What can hang from each mark
moza: nali
lozo: piran vodeso zaru
piran: vodeso zaru
nali: gova zaru
boka: fopi lozo moza piran voda vodeso zaru
zaru: boka moza voda vodeso
vodeso: boka lozo zaru
fopi: voda vodeso zaru
gova: lozo nali piran
voda: fopi moza nali vodeso

Each row was made from one small tree. The marks that hang from a mark follow it in brackets, in alphabetical order. Every link used is in the known rows. Write each row's tree.
Each row is shifted at random along 6 fixed directions that mean nothing.
Known rows
vodeso{boka lozo{piran}}: [  89 -118  -40 -371  192   66 -163   40 -178   40  -21   82   41   59
  -21 -122  144  -66    6  156  131   40  121   50 -141 -197   -7   11
 -119  -64   10 -241  -92  136  173  -90  158 -228    8  -92  -15   14
   26 -148    6 -227 -226   91  269 -264 -101  -26  239  -59  -19   61
  152  310  104  -67 -101 -242  -29]
lozo{zaru{boka{fopi moza} voda{vodeso}}}: [ 394   92   -1  113  -52  141  227 -343   80  -11  359 -586 -293 -436
  160   28 -303 -249 -230  112    3   72  470   45 -309  718 -200   53
  389  126 -551  157 -267 -528   34  265  258  187 -138   89  -83  189
 -268 -157  273  169   32  200  -95  -76 -426 -218  -68  -59  336 -332
   18  106 -413  349 -375  631  727]
lozo{piran{zaru{voda{nali}}} vodeso{boka{fopi moza}}}: [ -80 -488  283 -284 -100 -269  -77  112 -100 -249  -72 -149   77 -255
 -155 -165  194  -76  159  146  270  152  196   36 -135  353  325   26
  115   52 -270  -24   59   93  340   23  157 -262 -100  -26   14  109
  163 -162  172 -177 -167   53  198 -672 -264 -131  442  -75 -328   61
   87   75  -86 -122 -111   91   12]
vodeso{zaru{boka{fopi lozo} moza{nali{gova}} voda}}: [  22  272   66  -49  211 -195 -196  -86    8 -150  -19 -177  239  -51
   85 -131  124  117  129  238 -180 -197 -149   97 -138  172  191 -174
 -383   42 -158 -225  152  -24 -124 -348  -51   46  141 -392   79   27
  -56  454  233 -170 -287  224  156 -298  -82  145  303 -184  -90  149
 -178   71  269  103 -209   56 -286]
lozo{piran vodeso zaru}: [  53 -249 -133 -121 -229  122  -34 -138 -140 -261  211 -370 -263 -401
   21  407 -409 -136 -199 -185  363  117   82  -18  128  352 -206  125
   78  -56  175  560  230 -110   25 -260   60 -129   64  272   45 -266
 -210 -282  357  129  103  218   77 -163 -162 -229  174 -276   65 -245
   37   39 -501   68  -78  173  156]
vodeso{lozo{zaru{boka{piran} moza voda{fopi}}}}: [  86  284   28 -185   85  -41   51 -264 -180 -299   35 -111  -87  -50
  -45  354 -266  -34  -53   94  -62  -33 -333  144  -78   80  214   93
 -133   51  123 -166  220  -60  -16 -287 -332 -224  -82   92  -76 -275
 -326  320   -4 -211  179  255  157 -260  -31   95  306 -371  -59  425
  -27   -2  -59   30 -109   24 -215]
fopi{voda{nali} vodeso{boka lozo{zaru{moza}}}}: [ 309  -28  -16  -93  110  -70  176 -115   86  -56   58 -178   88 -285
  191   26   39 -253 -126  251  -15  227  314   11 -354  245  124   23
   49 -451 -336 -204 -241 -158  336  192  299 -211   48  -43 -283  188
  -62   51  272 -220 -205   67  148 -148 -308  -57   32 -156  115   99
  314  220  208  170 -181  168  149]
zaru{boka moza{nali} vodeso{lozo}}: [ 203   64   21 -129  -12 -226  231 -483   46 -471  236 -316  -65 -256
 -171   46 -284 -196 -282  -63 -246   75   25  199 -247  692  172 -105
  223  276   48  -19  -74 -347  -29  291  -74 -173  -48  270  -41 -144
 -292  195  154  -10  214  311  -47 -197 -370  -77  -94 -132  -76  158
  133   64 -266  124  144  234  336]
nali{gova{piran} zaru{boka{lozo} moza voda vodeso}}: [ 128  185 -132   83  -10  -86  -34 -319  250 -270  291 -273 -111  -98
 -116  125 -377  -55  -94   10 -200  -96  -71   89    0  459  -41 -218
  -76   38  266   -4  106 -237 -244    4  -64 -137  -37  -71  191 -248
 -472  320  371 -184  -81  258  -86  -50 -256  -80 -353 -340    7  149
 -240  -92   67  154 -199   46  -99]
lozo{zaru{moza vodeso{boka{fopi}}}}: [ -35   34  143 -175  -73 -147  -72  -84 -177 -416 -153  -89 -147  -81
 -195  245  -93  -44  -34  125   88   65 -231   62  -73   62  260  147
  -53   51   81  -52  192  117   37 -207 -285 -240  -48   16  -39 -229
 -161  148  119 -286   59  123  103 -392 -109   68  367 -312 -122  424
  -38  -28   -5  -55    0    4 -290]
boka{moza vodeso{lozo zaru}}: [  79  105  -44  -52   89   86   13 -126 -148  130  187 -285  137 -299
  120   47   13  -33 -139   84 -102   54  153  181 -282  299 -216   39
  -14  246 -180   33  -49 -245  -14 -179   88  -78   37  175  -43  241
  -22  221  107  -10 -145  165  230  -46   40 -185  288  -92  133 -118
  149   17 -271  138 -137  171  266]
nali{gova{lozo piran{vodeso}} zaru{boka voda}}: [ 154   59 -155   51   26  -67  -93 -116  229  135   22  -99 -134  266
 -113 -148 -143  -36   90  247    8 -275  245  -59   29  159 -102 -191
  169 -110   67 -211   -7 -129 -137   -5  138   -9   97 -455  155  -34
  -77   -2  211 -156 -107   59 -139 -120 -219   85 -342  125   38  -23
 -267   67  340   -2 -466  -29  -63]
moza{nali{zaru{voda{fopi} vodeso{boka lozo}}}}: [-101 -162 -110  266   69 -146   14  206  347 -303  205  -93  285 -195
   71 -196  187   -9   51 -157  -31  244   28   61 -249  218   76 -245
 -162 -218 -324 -118  -63  -89  161  186  552  129  215  -42    3   72
 -101   86  209 -207 -250   26 -109  121 -134 -239 -255  -89  102   27
  202  325  -23  238 -144  118  266]
moza{nali{gova{lozo{piran}} zaru{boka{voda}}}}: [ 251  174 -474  221  119  216  -40 -271  210   11  229 -363 -137 -198
   39  299 -475   58 -276 -144 -345  216  190  -84  -81  377 -396   49
 -276  -27   96  118  133 -279   14    5  167   83  -78   47  -16 -259
 -420   89  395   40 -368  263  -52  136   33 -360 -271 -137  404   -1
   66  214 -186  212 -129  198  214]
lozo{vodeso zaru{moza voda}}: [ 220  -89 -137    4    4  133 -167   72  164 -306 -164   95 -196  -76
 -144   37   63   18  -87   14  131  182  177  -81  -66 -222  147   90
 -204 -236 -278  -86  -60  196  166  -79  233  130   39 -166  -40 -203
 -310 -262   15 -134 -268  -96  -30  -91 -353  -62  -10 -166   13  252
  111  454   63  246 -310   59   64]
boka{vodeso zaru{moza}}: [  47  -73  -88  232  110  -49 -162 -161  150   26  206 -472  228 -364
   69  -31   72   87   88   43 -125  -43  319   76  -95  302 -229 -148
 -265  148 -473  159  134 -270 -126 -166  328   49  350 -241  125  178
  -77  210  513  248 -537  136  246   22  -55 -248  167 -118   69 -328
  115   87 -138  227 -221  112  199]
piran{vodeso{zaru{boka voda{moza}}}}: [  23  -63  101 -192 -136 -220  -26 -378  -88 -376  -58 -279  -85 -173
 -223  329 -270  -64  -27   84 -131  137 -144  174    5  281  204   71
 -105   46   99  -57  240 -135   89   15 -173 -412  -47   91  -55 -218
 -200  217  275 -264  -31  153   69 -364   40 -104  352 -327 -178  349
  194  -92  -46  -69    6  -39 -205]
nali{gova zaru{boka voda vodeso}}: [ -88  249 -147   58   42   80   10  126  272 -240   43  141  -28  168
  -41  -20   55   -3    1   -4 -199  -24 -205   16  -75  -61  210 -156
  -69 -153  156 -224 -146   60 -167  -59   72  136  -95 -127  182 -120
 -339  225 -105 -422   -3    1 -242  136 -162  153 -344 -177   39  321
 -232   97  285  247 -313 -128 -244]
nali{gova zaru{boka{moza}}}: [ 181  -95   -4  -11   82 -133 -169 -251   49   -3  -48 -151 -334  -33
 -208   96 -283   76   11  256 -208   91  103  -78  -38  166 -172  137
 -177   77  167 -196   85   65   91  134   -4 -276 -101 -212   82 -179
 -168  207  336 -151 -453  205   98 -399  -30 -172  -30 -168  139  184
 -134  -80   82  -47 -184   24 -156]
zaru{boka{lozo} vodeso}: [-142  -58   71   66  110  -87 -168    5  225 -308   11  -13  197  -25
 -178 -248  270   60  142  -40 -144  -63  -18   87   17  -65  105 -357
 -129   56  -87  -79  123   72 -139  -13  316  -47  150 -309  264  -25
 -166  186  261 -219 -332  -23  137  -58 -151   44   43  -71 -126  146
   10  308  154  152 -176 -239 -112]
zaru{voda{nali} vodeso{boka}}: [  66   12  -30 -133  138  -63  -41   -5   94 -292    1   91  145   55
  -44   21   80   77  -56   12 -166  153  -81   36  -97  -18  368  -94
 -218 -259  -70 -258  -49  105  133   44   44  -38  -69 -226 -138  -45
 -241  236  148 -424 -214  -20   58 -166 -206   42   61 -197  -26  474
   26  335  310   92 -203  -86 -195]
nali{gova{lozo{zaru{boka voda{moza}}} piran{vodeso}}}: [ 237 -138 -364  247  -71  196   12   85  543  -26  134 -114    1 -200
  -60 -278  -25  -79  -84 -114   26  161  487   12 -119  149 -312 -216
   51 -143 -255   12  -99 -157  -51  262  575  126  -59  -49   73  -98
 -131 -501  135   14 -249  -95 -158  367 -290 -233 -592   75    8 -104
  248  422   33  175 -206  105  452]
boka{voda{fopi vodeso} zaru}: [-159   17  113  233  150  -21   12  321   87   23    2 -157  249   49
   83  -52  190  144  180  174  -90   71  -31  -81 -140   21  274   60
  -40   39 -569 -213   57   32   84 -179  129  113  -10 -301  -25  297
  -31  350  120 -217 -205 -105  113 -143   92  -45  261 -142  147  212
  -98  -16  155  110 -442  275 -137]
lozo{piran{vodeso} zaru{boka{fopi{voda}}}}: [-250  116   89 -233  -38    1   -8  171 -144 -215 -267   12  -59  233
  -80   27  211 -111  101  153  146 -127 -196  -31  -24 -119  345   29
  122   17  -85 -143   68  142  -30 -405 -119   58 -105 -133  145   38
  -66 -145 -222 -364  240    9  -48 -245  -91  389  399  -85 -223  269
  -76  125  109   12 -191 -114 -425]
nali{zaru{boka{piran} voda{fopi moza} vodeso}}: [ -90  265 -101  306   16  137  175   86  446 -148  391 -355  201 -176
  247 -157   53 -205   59  -99 -174   68   82   76 -218  334   78 -379
  183 -165 -482  -77 -311 -341 -200  161  528  302  -58  -71  180   96
 -373   59   69 -168   20   69 -304  366 -292  -62 -465 -158  308 -176
   -4  163  -68  490 -416  165  323]
boka{fopi voda vodeso zaru}: [-358 -145  135  283  -53 -130   17  188  129 -200   22 -232  507 -440
  -58 -101  394  100  227  -72  -12  282   62  173 -199  474  176   78
 -107  314 -530  141  258  -89   58 -161  187   11  -48  134  118  471
    6  364  224  -83 -245  -66  194 -153  181 -266  319  -64 -267  127
  142  -27 -294  115  -39  359   78]
gova{lozo{piran vodeso} nali{zaru{moza}}}: [-101  282 -277   45  -59  127 -168  303   76 -184 -218  247  -59  233
 -178  361 -186  -41 -107 -138   83   63 -123 -144  110 -195  227  103
 -122 -164  306   50  211  230 -109 -421 -289   39   33  -64   67 -259
 -260  -51 -365 -219  253  -78 -100  120   10  100  -93 -108  -30  436
 -100   30  165   49 -124 -135 -374]
vodeso{boka lozo{piran} zaru}: [  77 -135   80 -559   52   27 -200   50 -335 -174 -124  137  -65   30
 -201   50   51 -149 -108  275  194  208  -10  107 -236 -126  130  224
 -116  -59   89 -316  -39  287  349  -29  -28 -451 -123  113 -132  -23
   -3  -91  -91 -423 -227  125  317 -540  -38  -90  444 -264 -198  374
  228  158   40 -238   -7 -231 -180]
vodeso{lozo{piran} zaru{boka voda{fopi nali}}}: [ 192  238 -195 -171   70  122  143 -165    7  -25  534 -518  265 -385
  461   62 -215 -237 -123   -6   52 -105   71  238 -246  529 -121 -261
   59 -214 -225  120 -137 -523 -111 -180  283   95  145  177  -82   73
 -198   98  151  -22  136  348   31   95 -197  -66   46 -308  183 -382
   65   61 -164  239 -301  184  334]
fopi{voda zaru{boka{piran} moza vodeso{lozo}}}: [ 342  398  -97 -202  100  -73  -20 -717   13 -180  201 -544  101 -323
  -38  405 -450 -147 -206  193 -384  -10   -9   57  -19  250  -48 -108
 -148 -175 -303  -12  196 -313 -151 -160  -82 -338   24 -227  -75  -51
 -551  495  769 -196 -373  352  279  -35 -179  -58  186 -519  152  142
  102   41   99  257 -231  -77 -206]
fopi{voda{moza nali} vodeso{boka{lozo piran} zaru}}: [ 369  296 -141  -15  243  268  134 -318   60  164  266 -524  106 -410
  356  284 -235 -168 -296  221 -432  384  349  -19 -304  322 -145   34
 -188 -416 -449 -124 -196 -309  245  140  321 -198 -217 -117 -313  165
 -326  287  579 -176 -586  199  250   12 -115 -285  150 -331  493   79
  376  197   78  287 -302  191  110]
zaru{moza voda vodeso{boka lozo{piran}}}: [ 201  -15 -140 -190    3 -183  -64 -475   38 -319  511 -514  247 -537
  167  136 -299 -174  -58 -128   25  -67   33  290  -69  566  -16 -269
 -152  -33   18  234  130 -496 -178 -174  106 -300  247  117   52 -187
 -324  204  642   -6    1  360  224  -34 -316 -215   39 -404   -7 -269
   86  108 -173  239  -60  -15  273]
vodeso{boka{fopi piran} zaru{moza voda}}: [ 387  280   42 -362  127  146  -59 -427 -233   64  190 -434  -86 -261
   86   81 -204 -161 -147  346 -120   52  268  117 -303  349  -69  166
  -86   84 -539 -203 -170 -235  121    1   14 -111 -203  -92 -203  123
 -218  142  293  -75 -352  328  206 -386 -226 -159  375 -183  141    0
   90   95 -138  103 -260  179  197]
lozo{piran zaru{vodeso}}: [-138 -111   40 -189 -148   -7  -55  114 -132 -391  -77   94 -237  118
 -226  197  -89  -68 -149   19  216  114 -204  -46   44  -12  240  183
   81  -11  197   27  150  271  107 -160 -189 -130 -174   68   39 -178
 -219 -156  -35 -248  142   10   46 -296 -134   83  205 -239 -209  394
  -91   81 -118 -135  -51  -60 -257]
voda{fopi moza{nali{gova}} vodeso{lozo zaru}}: [ 238  169  -73   69  255  137  385   72   13   72  298 -336  -58 -131
  354   58 -295   20 -325  177 -249  296  -13   -2 -368  202   32  123
  151 -199 -272 -303 -323 -194  176   94  153   16 -222  -72 -319   30
  -42  262   32 -119   55  152  -20    5  -94 -180   20 -195  556  239
   77  -42   19   58 -438  492  231]
piran{vodeso zaru{voda{moza}}}: [-114  -19  140  100 -182 -144  327  -20  169   42  101 -304   98 -101
  168 -216  262 -233  136   79    8 -212  187  219 -223  414  134 -252
  516   71 -379  -42 -259 -546    4  155  212  167   46  131   41  188
  190 -187 -244  140  385  -39 -360   93 -189  114    4  194 -169 -340
  133 -150  -89   82 -147   99  379]
fopi{voda{nali{gova{piran}}} vodeso{boka zaru{moza}}}: [ -45   -3  -26  -71  102 -120  -94  445  236 -173 -156  158  485  -40
   67 -162  361  -64  104  207  -37  203  -50  -82 -213 -207  404 -181
 -422 -533 -267 -371  -73  337  154  -57  245 -165   43 -258 -120  155
   60  151  153 -634 -435 -127  156    3  -94  100  -28 -315 -169  412
  208  205  699  120  -58 -184 -536]
piran{zaru{boka{fopi moza vodeso{lozo}}}}: [  33  -76  -61   85  138   33 -164 -131   96 -137  -36 -251  169 -376
 -274    0  173  116   96   32 -218  158  162  157 -150 -128 -159  -98
 -402  170 -497 -118  232 -136  118  -11  346 -134   55  -24   55  -54
 -202  124  289 -141 -693    2  271  -46  108 -347  423 -182  -62  180
  410  253  -86  120 -120 -222   56]
nali{gova zaru{voda{fopi moza} vodeso{boka lozo}}}: [ 276   60  -84 -135  176  -12   48 -258   47 -137   98  -84 -295  -23
  -49  206 -365   41 -156  252 -233  279  -73   28 -164   35   72  214
  -59 -262  125 -407 -120   -9  226  110    2 -351 -256 -193 -151 -235
 -358  352  286 -388 -226  162   62 -309 -159 -203  -40 -336  300  531
  -73   13  217  -47 -464   70 -114]
moza{nali{gova{lozo{vodeso{zaru{voda}}} piran}}}: [-258   46  -50   63 -212  -96  186  375   98 -332    3  216  208   47
  -53   23  -28  -25 -123 -255  104   89 -318   17  -70  383  322  -59
  143   61  401  130  134  131  -73 -111 -260   47 -140  357   -8  -33
  141   39 -283 -185  512    3 -210   79    1   90 -299   -6 -315  285
  -98 -107  -27  -63  252  260 -117]
fopi{voda{moza nali{gova}} vodeso{lozo zaru{boka}}}: [ -93  324 -257  141  199   37  105  303  302  -59  141 -142  684 -317
  470   37  226  -59   54  -16 -223  152 -165   92 -197  -55  202 -363
 -418 -623 -111 -117  -49 -109 -146 -318  333  -30  138  -69  -48   70
  -96  411  210 -456 -181    2   79  458   45   78 -102 -406  186  122
  234  143  500  392 -156 -109 -336]
voda{moza nali vodeso}: [ 211  176  -10  156  291  106  317  130   92  334  146 -259  -17  155
  442 -115  -22   27 -179  241 -235   66  270 -123 -235  181  150  -69
  264 -322 -264 -300 -486 -183   58  156  135  283 -162 -423 -210  187
   25  117 -103   -3   54    2 -163  -16 -269  138 -126   78  554   39
 -121   63  256  143 -470  391  144]
vodeso{lozo zaru{boka{moza}}}: [  67 -125   42 -145 -160 -165  -46 -295  -86 -357  210 -350   99 -600
 -139  254 -288 -182  -98  -70   19  241  -32  304 -185  559 -139   14
 -124  192  122  194  263 -242   57   97   14 -492   45  551  -31 -134
 -143  192  297 -104  -98  299  241 -214   76 -377  204 -424 -156   21
  334 -137 -415    4  269   78  205]

Which tree is each row?
[  86  303  -20  -98   70    5  239  -86   36  -69  -11 -111  211 -116
  105   85   28  -65 -175  143 -190  187  -41   39 -186   84  204   55
  147 -324 -374 -156  -98  -92   79  -81  -18   29 -187  -73 -226  279
 -200  356  108 -302  -21   -2    3   45 -100   98  126 -166   73  374
   54   -5  186   94 -227  148 -145]
boka{fopi{voda{nali} zaru{vodeso{lozo}}}}
[-153 -168  275  -77 -167 -187   34   80  -33  -12  186 -377  267 -332
  161 -292  210 -226  192   83  281 -179  244  106 -160  714   63 -221
  406  241 -308  261  -87 -200 -125  -78  265   16  131   46  191  368
  279  -11  155   65  159  189    8 -328 -254   32  106  111 -115 -560
 -106  -74 -291  167 -135  347  301]
lozo{vodeso{zaru{boka{moza piran voda}}}}
[  15   38  145  -33   85 -226  186  -97  -93  -30  120 -319  155 -210
  131  -28  -10  -68    3  178   13  -23    8   60 -167  370  197   30
  165  -27 -372  -77   34 -280  110 -108  -33  -84    0 -102  -74  234
   67  248  208    4   94  132   94 -225 -126   -1  308  -53  -29   20
    3 -155  -44  -29 -157  246   42]
boka{fopi{voda{vodeso{lozo{piran{zaru{moza{nali}}}}}}}}
[  46  -17 -112   65  163 -142  -39    1   41  238  159 -418  222 -104
  287 -152  -27   59   44  132  -54 -105  159  -14  -93  308 -202 -252
 -140  -63 -119  -13  -27 -213 -111 -126  200   36  162 -335   -7   64
  238   27  409   39 -207  223   -2  -33  -56  -59    7   18  270 -356
   12   81  143   30 -120  166   22]
voda{moza{nali{gova{piran{vodeso{boka zaru}}}}}}
[  31  233   93   90  117  157  104  -40   43  118   14 -212  -32   57
    8  -80  189  -73   20  205 -205 -196  168   59 -219   79   10 -136
  211  162 -371 -183 -150 -299   37   39  136  176  -73 -105   55  135
 -102   68 -152  -41 -103    1  -83  -79  -81   62  212   51   74  -24
    8   42   33  145 -332   20  124]
piran{zaru{boka{lozo voda{vodeso}}}}
[-100  292    1  103   39  192  294   78   24   26  294 -475  165 -238
  416  178 -156 -195  -37   11 -178  124  -88   21 -190  272  102  -93
  209  -41 -158   78 -147 -299 -115 -173   83  -48 -172  161  -39   61
 -105  154  139  -93  241  119   48  208   16  -79   90 -308  397 -129
   52 -204  -27  243 -201  271   60]
voda{fopi{vodeso{boka{lozo{piran} zaru}}} moza}
[  18   -5 -281  -22   11  197 -166  256  138 -109 -126  153  -62   31
  -24   42  -23  102  -40  -69   94   30  -12  -93   72 -289  -29   31
 -190 -162  253   40  159  260 -103 -419   56   11   -2 -122  118 -343
  -89 -163  -36 -101  -86  -35   76   83  -82   61  -89  -96  -35  204
  -91  217  162   45 -193 -143 -204]
nali{gova{lozo{piran vodeso zaru{moza}}}}
[-133  172   87 -195   56  241   24  190 -124   14  -84   88  -37  159
   25  -49  254 -143  -19   75  -49  -50  -35   52 -217  -99   90  -40
  133  136   45 -160 -176   31   73  -91  -22   23 -202  141   64   51
   17 -151 -412 -184   74   25    1  -77  -24  141  219  -27  -83   86
   59   60   23   12  -20 -169  -67]
vodeso{boka{lozo{piran{zaru}}}}
[-187   97 -188  339  303   45 -199  178  258  183  253 -470  507 -166
  421 -126  266  257  260  -64 -338 -131  109   53  -84  167 -153 -378
 -476  102 -512   20  256 -293 -201 -565  437  316  283 -374  190  193
 -140  350  401   45 -535   99  248  217   97  -54  318 -199  209 -268
   -7  228   54  372 -452   33   -6]
boka{lozo{piran{vodeso}} moza zaru{voda{fopi nali}}}
[-139 -374  376   50 -140 -568 -101   50  102 -218   20 -309  330 -321
  -26 -361  221 -144  280  230  240   29  164  109 -205  744  209 -173
  122   73 -277    4   83  -60  138  245  238 -227  166 -132  102  298
  337   46  341  -34 -135  159   84 -587 -149 -109   94  -26 -293 -245
   31  -72  -59 -105   77  344  133]
vodeso{zaru{boka{voda{moza{nali}}}}}
[-109   81  122 -115  -33   25  334 -143 -171 -121  204 -154  111 -243
   -4  115  -77 -109  -88    7  -69  216  -82  160  -88  299  149  172
  167  187 -114    5   92  -83   70  -10  -86 -240 -306  319  -96  145
 -102  361  123  -94  157   75  190 -131   72  -94  246    6 -120  301
  106 -150 -342   -5   44  136   56]
boka{fopi{vodeso{lozo}} piran}
[  -4   73   74   22   98 -211   27  -24  272 -433  -25 -146  269  -79
 -112 -125   96   19   89   28 -279  107 -115   65 -167  191  473 -194
 -113    6 -295 -286    4   -2  -26   56   79  -15  -91 -169   18  -95
 -308  310   97 -384 -102   39    5 -196 -228   79   14 -261  -92  457
   19  197  252  181 -140   74 -171]
zaru{boka{voda{fopi nali}} moza vodeso}
[ 203  298 -175  190   45  -81  -81 -141  152   67    3  -37 -125  147
  -63  222 -338  -34 -122  136  -50  -33  175  -93   28  185   36   67
  101 -235   -3  -65   74 -151  -35  -36 -159   -1   78 -430  -81   -7
 -221  156  121  -18   65   -6  -84  -20 -147  -31 -188   54  217  205
 -194    4  220  -11 -409  148   -3]
gova{lozo nali{zaru{voda{moza} vodeso}}}
[-398 -137  258   56   95 -291  -66  240  -35    0   14  -80  513  -49
   66 -299  417  132  433  160  122 -114 -118   16  130  -76  264 -183
 -193   10 -346  -81  314  225  -92 -339  179 -115  152 -448  168  281
  253  420  435 -158 -261  -61  342 -235  124  126  384  119 -220   59
 -133   -5  150  -15 -148 -135 -386]
boka{fopi{vodeso} piran}
[  88  207  -92   29  358   24 -209  -70   37  230  -51 -116   98  193
  -26 -195   57  218   80  182 -377 -165  151 -148  -43  -36 -101 -154
 -307  253 -218 -284  114  100 -144 -187   89  110  -45 -556  115   26
  -32  206  266  -57 -518  164  232 -148  -31   95  116  143  189   54
 -134  361  192  137 -249  -42 -141]
zaru{boka{moza{nali{gova{lozo}}} piran}}
[ 428  182 -173  -46  176    7  -17 -331  112  -67  177 -401  100 -228
  162  271 -287  -12 -200  197 -273  148  145   17 -153   74    6  -77
 -319 -427 -312 -163  -15 -188   76  -42  102  -98  107 -288 -261  -76
 -392  331  499 -207 -474  171  184  -21 -166 -143   82 -458  308  199
  132  161  274  276 -343   55  -53]
fopi{zaru{moza voda{nali vodeso{boka lozo}}}}
[ 273  291 -318   39  332  123  -53 -132  163  -33  125  -59   41   91
   17  -51   26  165 -218  107 -408    6  153   11 -223    1   46  -21
 -298   17 -384 -321 -142 -121  -18 -127  122  265   29 -312  -98   31
 -383  285  156  -44 -414   71   34  111 -264  -31  -26  -96  187  248
   -9  381  175  265 -392   66  105]
boka{zaru{moza{nali{gova}} voda vodeso{lozo}}}
[ 293  171 -282  169   31   19   63 -174  363 -162  168 -260  182 -246
   96   95 -138  -47 -207   77 -338  218  146  -88 -117   32   49 -116
 -339 -360 -406  -65  -49  -71   28   40  271   68   61 -176 -168   -2
 -384  191  553 -162 -488  -13   62  316 -156 -174 -229 -299  181  141
  163  219  292  423 -192   84    1]
fopi{vodeso zaru{moza{nali{gova}} voda}}
[-110 -121  167   29  -39 -205   33  102   64 -255  125 -206  189 -252
  105 -109  178  -42   98   47  126   81   43  102 -204  473  202 -101
   33  -16 -304   10   63  -46   71  -38  159   24  -22  -81  -15  164
   -5  119  226 -173  -56  112   66 -296 -242   20  157 -106 -117   70
  -38  166 -124  109 -156  255   93]
lozo{zaru{voda{nali} vodeso{boka{fopi moza piran}}}}
[-237  -28  383  -31   33 -274  155  -73    7 -145 -153 -152  150   43
 -128 -277  340   36  129  256 -244   65    7  107 -168  283  260    6
  158  317 -403 -305  149   99  130  -25   19  -82 -191 -237   59  316
   96  371   47  -78 -177   66  150 -456  -16  165  418  166 -378  413
   30  -49  -95  -98  -73  115 -150]
boka{fopi{zaru{moza{nali}}} lozo piran{vodeso}}
[  46 -173   56   39 -122  173   56  110  125 -176   71  -44 -226 -221
  -16 -132   90 -160 -180  -78   84  262  321   10 -258  433   -4  115
  297  238 -153  121 -164  -14  201  108  242   98 -297  284   92  131
 -181 -371 -164   70   35    1   -2 -156 -357 -149  -51  -14  -76  -23
   76  236 -439  201 -143  393  504]
boka{lozo{piran vodeso zaru{voda}} moza}
[ -63 -204  198  -87 -149 -473    5 -269 -207 -309   94 -275  -12 -216
 -189  425 -467  -49    1  122  -12  156 -265  -16   51  590  237  126
 -145  120  462  103  433   23  131   -9 -428 -679  -50  147  -94 -127
  -20  483  702 -325  -13  251  290 -556  121 -229  226 -369 -100  302
  -86 -368    8 -148  212  183 -382]
fopi{vodeso{boka{moza{nali{gova{piran} zaru{voda}}}}}}
